In the rows, 4.9 means zero.

Start at a row and follow the symbols one at a time.
Each answer is a row, close to the row of the node it stands for.
start [ 5.6  3.3  7.8  7.6  5.7  3.0  6.0  1.7  2.9  2.4  4.0  4.4  5.9  2.4  5.1]
γ -> [ 5.1  6.0  8.5  2.8  6.1  2.0  5.5  5.3  2.8  1.7  3.9  4.0  6.0  7.6  4.9]
β -> [ 4.8  6.0  8.7  3.6  6.0  2.8  3.1  5.5  2.1  2.1  2.6  4.5  5.7  7.7  4.9]
ζ -> [ 4.3  6.7  3.7  2.6  6.2  1.5  2.6  5.3  2.1  2.5  2.4  3.7  6.4  6.9  6.7]
β -> [ 3.7  6.2  4.0  2.4  6.3  1.7  6.4  5.8  1.7  2.1  4.0  3.9  6.0  7.6  6.8]
φ -> [ 3.7  6.5  4.4  0.6  3.2  2.6  6.1  5.9  2.0  3.0  4.4  3.8  6.6  6.8  5.9]
ζ -> [ 5.6  6.0  7.8  1.2  4.4  2.8  6.1  5.2  3.0  1.8  4.0  3.7  6.6  7.5  5.4]
χ -> [ 5.0  5.9  7.9  1.8  3.3  2.9  5.5  7.6  2.8  2.8  6.5  4.2  6.6  7.0  3.4]
φ -> [ 5.3  5.7  8.3  3.8  6.0  3.1  6.4  8.1  3.3  1.8  7.6  4.2  6.0  7.8  3.4]
ψ -> [ 5.4  6.0  8.9  3.5  6.1  6.0  6.3  8.2  3.6  5.9  7.6  3.8  6.0  7.1  3.1]
ζ -> [ 3.3  5.8  4.6  3.0  6.8  6.0  5.7  8.6  3.1  8.0  7.6  3.8  6.2  7.2  5.1]
χ -> [ 3.1  6.5  4.1  1.9  6.3  6.4  6.9  5.0  2.6  8.7  3.6  3.9  6.6  7.5  7.3]
ψ -> [ 3.5  6.3  3.7  2.4  5.9  2.0  6.9  5.2  1.9  2.8  4.0  4.3  6.3  7.1  6.8]
φ -> [ 3.6  6.1  4.2  1.1  3.1  2.4  6.0  5.7  2.2  3.1  3.6  3.6  7.6  7.0  6.2]
α -> [ 3.5  6.3  1.2  2.9  3.5  2.9  5.9  5.9  2.4  2.9  3.8  4.3  6.0  6.8  6.3]
ε -> [ 3.6  5.2  0.7  3.1  3.1  2.0  6.2  5.4  7.0  2.6  3.7  6.0  2.9  7.2  6.1]
ε -> [ 3.5  6.6  0.8  2.7  3.0  2.1  6.2  5.6  1.7  3.1  3.9  4.3  5.9  6.7  7.1]
ψ -> [ 3.3  6.0  0.9  2.5  3.4  6.6  6.6  5.3  3.0  7.7  4.0  3.7  5.7  6.7  6.6]
α -> [ 3.5  6.4  4.4  0.4  3.5  6.8  6.5  5.3  3.5  7.9  3.6  3.7  7.1  6.6  6.8]
φ -> [ 2.7  6.4  4.5  2.4  6.1  6.2  6.7  5.8  3.1  8.3  3.2  3.9  6.3  7.8  7.1]
ζ -> [ 6.3  5.9  9.5  2.3  6.0  7.3  6.4  5.8  2.9  6.7  3.8  4.3  6.0  9.1  5.5]
β -> [ 5.5  5.9  9.1  2.2  5.8  6.4  2.7  5.5  3.8  6.7  2.4  4.4  5.8  8.0  5.5]
ζ -> [ 3.9  5.9  4.0  2.9  5.9  6.7  2.9  5.6  3.2  7.5  2.3  3.3  6.2  7.0  7.0]
ψ -> [ 3.7  6.3  4.8  2.5  6.3  1.9  2.4  5.8  2.3  2.5  2.4  3.9  6.4  7.0  6.8]
β -> [ 3.8  5.8  4.2  2.7  6.0  1.8  6.0  5.9  1.3  2.3  3.3  4.1  5.8  7.7  6.9]
ζ -> [ 5.6  6.1  8.6  2.6  6.0  2.0  6.3  5.5  2.1  1.5  3.5  4.1  6.3  8.4  4.8]
ε -> [ 5.9  5.7  9.1  3.1  6.1  2.4  5.8  5.6  7.5  1.5  4.4  5.7  3.2  7.9  4.5]
γ -> [ 5.9  4.2  7.6  8.1  5.0  3.1  6.0  1.4  6.8  2.5  3.9  5.1  3.8  1.8  4.4]
ε -> [ 5.6  3.7  8.0  7.6  5.9  2.9  5.7  1.8  3.0  2.2  4.0  4.9  6.0  1.9  5.9]
ψ -> [ 5.3  3.0  8.3  8.0  5.9  6.6  6.5  1.7  3.3  5.9  4.0  4.2  5.5  1.8  4.8]
χ -> [ 5.6  3.1  8.7  8.8  6.4  6.8  6.3  4.6  3.9  6.3  7.4  4.2  6.2  1.7  3.6]
α -> [ 6.1  3.5  4.9  8.6  5.9  6.8  6.0  4.1  3.0  6.0  7.6  3.9  6.1  1.4  3.1]
ζ -> [ 4.0  3.2  2.4  8.0  5.6  6.3  5.9  3.8  3.6  7.2  6.9  4.5  6.1  1.3  4.6]
ψ -> [ 4.3  3.6  2.1  7.6  5.7  2.7  5.8  4.7  3.0  3.1  7.0  4.4  6.4  0.8  4.4]
ψ -> [ 3.4  3.5  1.5  8.2  5.5  6.6  5.6  3.9  3.4  7.3  7.2  4.7  5.7  0.6  5.1]
ψ -> [ 4.1  3.5  2.0  8.0  6.1  3.1  6.2  4.5  3.3  3.8  6.9  4.2  5.9  2.4  5.3]
ζ -> [ 6.0  3.9  5.2  8.2  6.3  2.8  6.0  4.5  2.7  2.0  7.2  4.2  6.3  1.3  2.9]
ψ -> [ 5.8  2.8  5.1  9.2  5.7  6.4  6.3  3.9  3.8  6.0  7.9  3.8  6.3  1.9  3.3]
α -> [ 5.8  3.9  8.3  8.2  5.7  6.6  6.6  4.2  3.7  5.8  7.8  4.2  5.6  1.9  3.7]
ψ -> [ 5.5  3.6  8.0  8.1  5.1  3.2  6.2  4.0  3.1  1.9  7.0  4.9  6.0  1.5  3.1]
γ -> [ 6.1  5.8  8.6  3.5  5.5  2.6  6.3  7.9  3.1  2.0  7.3  4.7  5.7  7.1  3.4]
ζ -> [ 3.7  6.2  4.7  2.5  6.3  2.1  6.1  8.6  2.5  2.6  7.4  3.9  5.9  7.8  4.8]
α -> [ 3.6  6.0  1.2  3.1  5.3  2.8  6.4  8.4  2.8  3.0  6.8  4.8  5.6  6.7  4.8]
φ -> [ 4.3  5.5  1.3  3.1  3.7  2.8  6.0  7.4  2.8  3.0  7.3  4.4  6.2  6.8  5.3]
φ -> [ 4.1  5.4  1.7  2.7  5.7  2.4  5.8  8.0  2.6  3.2  7.6  5.1  5.5  6.4  4.8]
ε -> [ 3.5  5.6  1.6  2.8  6.0  2.7  5.8  7.5  6.7  3.1  7.2  6.3  2.9  6.8  4.6]
χ -> [ 3.7  6.4  0.7  3.0  6.0  2.5  5.9  5.0  7.2  3.2  3.7  6.5  2.5  6.7  6.8]
χ -> [ 3.5  6.6  1.7  2.9  5.8  2.9  5.9  8.4  6.6  3.0  7.2  5.9  3.1  6.2  4.7]
ε -> [ 3.9  5.0  0.9  3.0  5.6  2.8  6.4  7.8  3.1  2.5  7.8  3.7  6.1  6.5  4.8]
φ -> [ 4.1  5.5  1.5  3.6  3.5  2.9  6.2  8.2  2.3  3.2  7.1  4.3  6.3  6.5  4.9]
χ -> [ 3.9  6.5  1.3  3.5  3.2  2.9  6.5  5.5  2.3  2.6  4.0  3.8  6.4  6.6  6.7]
ζ -> [ 6.1  5.8  5.6  2.6  3.6  2.0  6.2  6.1  2.3  0.7  4.0  4.5  6.8  8.3  4.7]
ε -> [ 6.0  5.6  5.3  2.4  3.0  1.7  7.0  5.5  7.4  0.9  3.5  6.2  2.7  7.9  5.2]
γ -> [ 5.7  3.8  5.5  8.0  4.0  2.7  5.8  1.6  6.7  2.3  3.6  6.6  3.2  2.2  4.6]
ε -> [ 6.0  3.5  5.0  8.4  3.4  2.9  5.8  1.4  2.5  2.3  4.1  4.0  6.0  2.0  4.9]
α -> [ 5.4  3.4  7.8  6.8  3.6  2.7  6.1  1.8  3.2  1.9  4.1  4.5  6.6  2.1  5.2]
φ -> [ 4.6  3.8  7.6  7.5  5.7  2.3  5.8  1.4  2.3  2.4  4.3  3.8  5.5  2.2  4.9]
ζ -> [ 4.2  3.6  4.7  8.1  5.3  2.6  6.0  1.3  3.1  3.2  4.3  4.2  5.7  1.5  6.2]
ψ -> [ 3.4  3.3  4.3  8.0  6.0  6.5  6.1  1.8  3.5  6.8  4.1  4.0  5.6  1.3  6.1]
α -> [ 4.0  3.0  1.9  8.0  5.5  5.8  5.5  1.5  3.8  7.3  4.0  4.2  5.1  2.0  6.3]
γ -> [ 4.1  6.6  0.7  2.9  6.1  6.7  6.6  4.6  3.3  8.5  4.7  4.1  5.8  7.4  6.3]
ζ -> [ 6.4  6.3  5.0  2.0  6.8  6.9  6.6  5.2  2.4  6.7  3.2  4.2  6.3  9.0  4.8]
γ -> [ 5.1  3.5  4.9  8.7  5.9  5.8  6.3  0.7  3.4  6.0  3.4  3.6  6.1  1.2  5.3]
ψ -> [ 5.7  3.2  5.0  8.4  5.8  2.0  5.7  1.8  2.5  1.7  3.9  4.1  5.4  1.7  4.9]
β -> [ 5.6  3.7  4.8  8.2  5.6  3.2  3.0  2.0  2.8  2.5  3.0  4.3  5.4  2.4  4.9]
ε -> [ 5.0  3.8  5.2  8.5  5.6  3.0  3.5  1.0  6.7  2.2  3.0  5.9  2.8  2.5  5.3]
β -> [ 6.1  3.7  4.9  8.1  6.1  3.1  5.8  1.5  6.9  1.9  4.1  6.0  3.4  1.7  5.0]
α -> [ 4.9  3.7  7.9  7.4  6.0  3.1  5.6  2.2  6.4  2.5  4.5  6.0  2.8  2.3  4.6]
γ -> [ 5.8  6.5  8.1  3.3  6.4  2.9  6.1  5.1  7.1  1.6  3.9  6.0  2.7  7.7  4.9]
β -> [ 5.2  5.8  8.7  3.3  5.2  2.9  3.5  5.5  6.5  1.9  2.6  6.0  3.5  7.5  5.1]
α -> [ 5.6  5.7  4.6  2.9  6.8  1.6  3.0  5.3  6.8  1.1  2.8  5.7  2.7  7.4  4.8]
γ -> [ 5.6  3.0  5.3  7.9  5.3  2.9  2.9  1.7  6.6  2.1  2.9  5.7  3.3  2.1  4.7]
β -> [ 5.9  3.3  4.5  8.0  5.6  3.1  6.0  1.9  7.1  1.9  4.3  6.3  3.5  1.9  5.0]
ε -> [ 5.2  3.3  5.0  8.3  6.1  2.6  6.1  1.5  2.0  2.1  4.0  4.1  5.9  2.3  4.7]
χ -> [ 5.8  3.2  4.8  8.4  5.6  2.4  5.9  3.9  2.6  2.2  7.4  4.2  5.9  1.6  3.1]
ζ -> [ 4.3  3.0  1.9  7.5  5.6  2.9  5.6  4.3  2.5  3.6  7.3  4.6  5.6  1.5  4.4]
ζ -> [ 5.5  3.7  5.0  8.4  5.7  2.5  5.8  4.2  2.6  2.3  7.8  4.2  5.7  2.1  3.6]
ζ -> [ 4.0  3.6  1.8  8.3  5.7  3.7  5.5  3.8  2.6  3.9  7.2  4.2  5.8  1.8  5.1]
χ -> [ 4.1  3.6  1.5  7.4  6.4  3.6  6.1  1.6  2.7  3.8  4.0  4.4  5.8  1.4  6.6]
β -> [ 4.4  4.0  2.2  7.6  5.2  2.5  4.1  1.9  2.6  2.9  3.4  4.0  5.8  2.1  6.0]
β -> [ 4.4  3.5  1.9  7.7  5.9  3.1  5.5  1.5  2.9  2.3  4.4  4.2  5.6  1.6  6.2]
φ -> [ 3.6  3.7  2.4  8.0  3.4  3.4  5.9  2.4  3.1  3.0  4.0  4.3  5.9  1.8  6.1]
ψ -> [ 3.7  3.7  2.2  7.8  3.2  7.1  5.6  1.7  4.1  6.7  3.5  4.5  5.6  1.5  5.6]
ψ -> [ 3.6  3.1  2.1  7.8  3.5  3.3  5.9  2.1  3.0  3.6  4.7  4.5  6.1  1.2  5.8]
ζ -> [ 5.2  2.9  4.6  8.5  3.5  3.2  6.0  2.2  3.0  2.0  4.2  4.8  5.5  1.8  5.1]
ψ -> [ 6.0  2.9  4.6  8.3  3.8  6.7  5.9  1.5  3.1  6.0  3.9  3.9  5.9  1.7  5.1]
ψ -> [ 5.7  3.2  4.7  8.0  4.0  3.7  5.5  2.1  3.1  2.6  3.9  4.0  5.9  2.0  5.0]
ε -> [ 5.9  4.1  4.9  8.3  3.6  2.4  5.9  2.1  6.6  2.3  3.7  5.8  3.4  2.2  5.2]
γ -> [ 5.6  5.8  5.1  3.1  3.5  1.7  6.6  5.5  7.0  1.3  3.8  6.1  2.9  7.4  4.8]
φ -> [ 5.4  6.7  5.2  2.4  6.2  1.8  5.9  5.3  7.0  0.8  3.5  6.1  3.0  8.2  5.0]
β -> [ 5.5  5.8  5.3  3.0  5.8  2.4  3.7  5.7  7.0  1.6  2.7  7.0  2.7  7.5  4.7]
ψ -> [ 5.4  6.2  5.3  3.1  5.6  6.7  2.8  4.8  9.0  6.3  2.6  6.5  2.1  8.0  4.9]
ψ -> [ 5.8  6.5  4.7  2.8  5.8  2.6  3.2  5.2  7.1  1.7  3.2  6.0  2.5  8.0  4.9]
ψ -> [ 5.6  6.4  5.1  3.3  5.8  6.5  3.2  5.0  8.5  6.1  3.0  6.2  2.6  7.9  4.2]
φ -> [ 5.5  6.0  5.3  2.7  3.1  6.4  3.2  5.3  8.2  6.4  2.8  6.4  2.7  8.4  4.9]
ε -> [ 5.4  6.0  5.6  2.2  2.9  6.9  2.6  5.4  3.0  6.7  2.0  3.6  7.2  8.0  4.9]
χ -> [ 5.6  5.5  4.5  2.7  3.4  7.1  2.6  9.0  3.1  6.3  6.1  4.5  6.1  8.0  2.8]
ψ -> [ 5.9  5.8  5.4  3.2  3.2  2.8  3.4  8.6  2.5  1.8  6.8  4.2  5.5  7.6  3.0]
β -> [ 5.7  5.7  4.8  3.2  3.5  2.6  5.7  7.8  2.6  1.6  7.8  4.1  5.5  7.3  3.0]
χ -> [ 5.8  5.9  5.2  2.9  3.1  2.9  6.5  5.5  2.7  1.1  3.1  4.0  5.9  8.0  4.5]
ψ -> [ 6.4  6.6  5.5  1.5  3.1  7.4  6.1  5.2  2.7  6.3  3.8  3.9  6.1  8.6  5.1]
γ -> [ 5.9  3.6  4.9  8.2  3.4  6.3  6.4  1.8  3.0  6.3  4.0  4.2  6.5  1.9  5.0]
φ -> [ 5.4  2.7  5.4  8.4  6.4  5.8  5.9  1.0  3.7  6.2  4.5  4.5  5.7  1.2  5.6]
α -> [ 6.0  2.6  7.9  7.9  5.6  6.5  5.4  1.1  4.2  5.7  3.6  4.1  6.1  2.0  4.5]
ζ -> [ 3.7  3.8  4.2  8.1  5.8  6.7  5.7  1.8  3.7  7.4  3.7  4.3  5.9  0.7  7.2]
β -> [ 4.1  3.7  4.3  8.5  5.2  5.9  2.9  1.3  3.8  7.2  2.6  4.3  5.4  1.6  6.0]
ζ -> [ 6.2  3.4  8.2  8.6  6.0  6.4  3.2  1.6  3.9  5.6  2.7  4.2  5.5  2.4  4.9]
ζ -> [ 4.1  2.8  4.7  8.4  5.7  6.4  3.4  1.6  3.1  7.2  3.3  4.3  5.8  1.1  6.6]
α -> [ 4.0  3.6  1.6  7.7  6.3  6.0  3.3  1.7  3.6  7.5  3.7  4.6  5.5  1.7  5.8]
φ -> [ 4.0  3.7  2.1  7.6  3.8  6.4  3.3  1.8  4.2  6.8  2.9  4.1  5.5  2.1  6.0]
ζ -> [ 5.4  3.5  5.3  9.0  3.3  6.2  2.9  1.9  3.2  6.5  2.7  4.2  6.3  1.3  4.9]
γ -> [ 6.0  6.2  5.1  2.3  2.6  6.8  2.6  5.4  3.2  6.9  2.2  4.3  6.2  8.2  4.6]
α -> [ 5.9  6.0  8.4  1.1  3.6  6.3  3.5  5.4  3.2  6.5  2.5  3.6  6.7  7.6  5.1]
γ -> [ 5.6  3.1  8.4  6.1  2.9  6.1  3.3  1.1  3.5  5.6  3.2  4.4  6.6  1.4  4.7]
γ -> [ 6.1  6.2  8.5  1.2  3.1  6.6  3.4  5.5  3.6  5.5  2.6  4.0  6.9  7.4  5.3]
β -> [ 5.8  5.8  8.8  1.2  3.6  6.4  5.9  5.9  3.3  5.8  4.4  3.8  6.5  7.6  4.6]
ε -> [ 6.0  5.9  8.2  1.2  3.4  6.3  5.5  4.9  8.1  6.2  4.2  5.7  4.2  7.3  4.9]
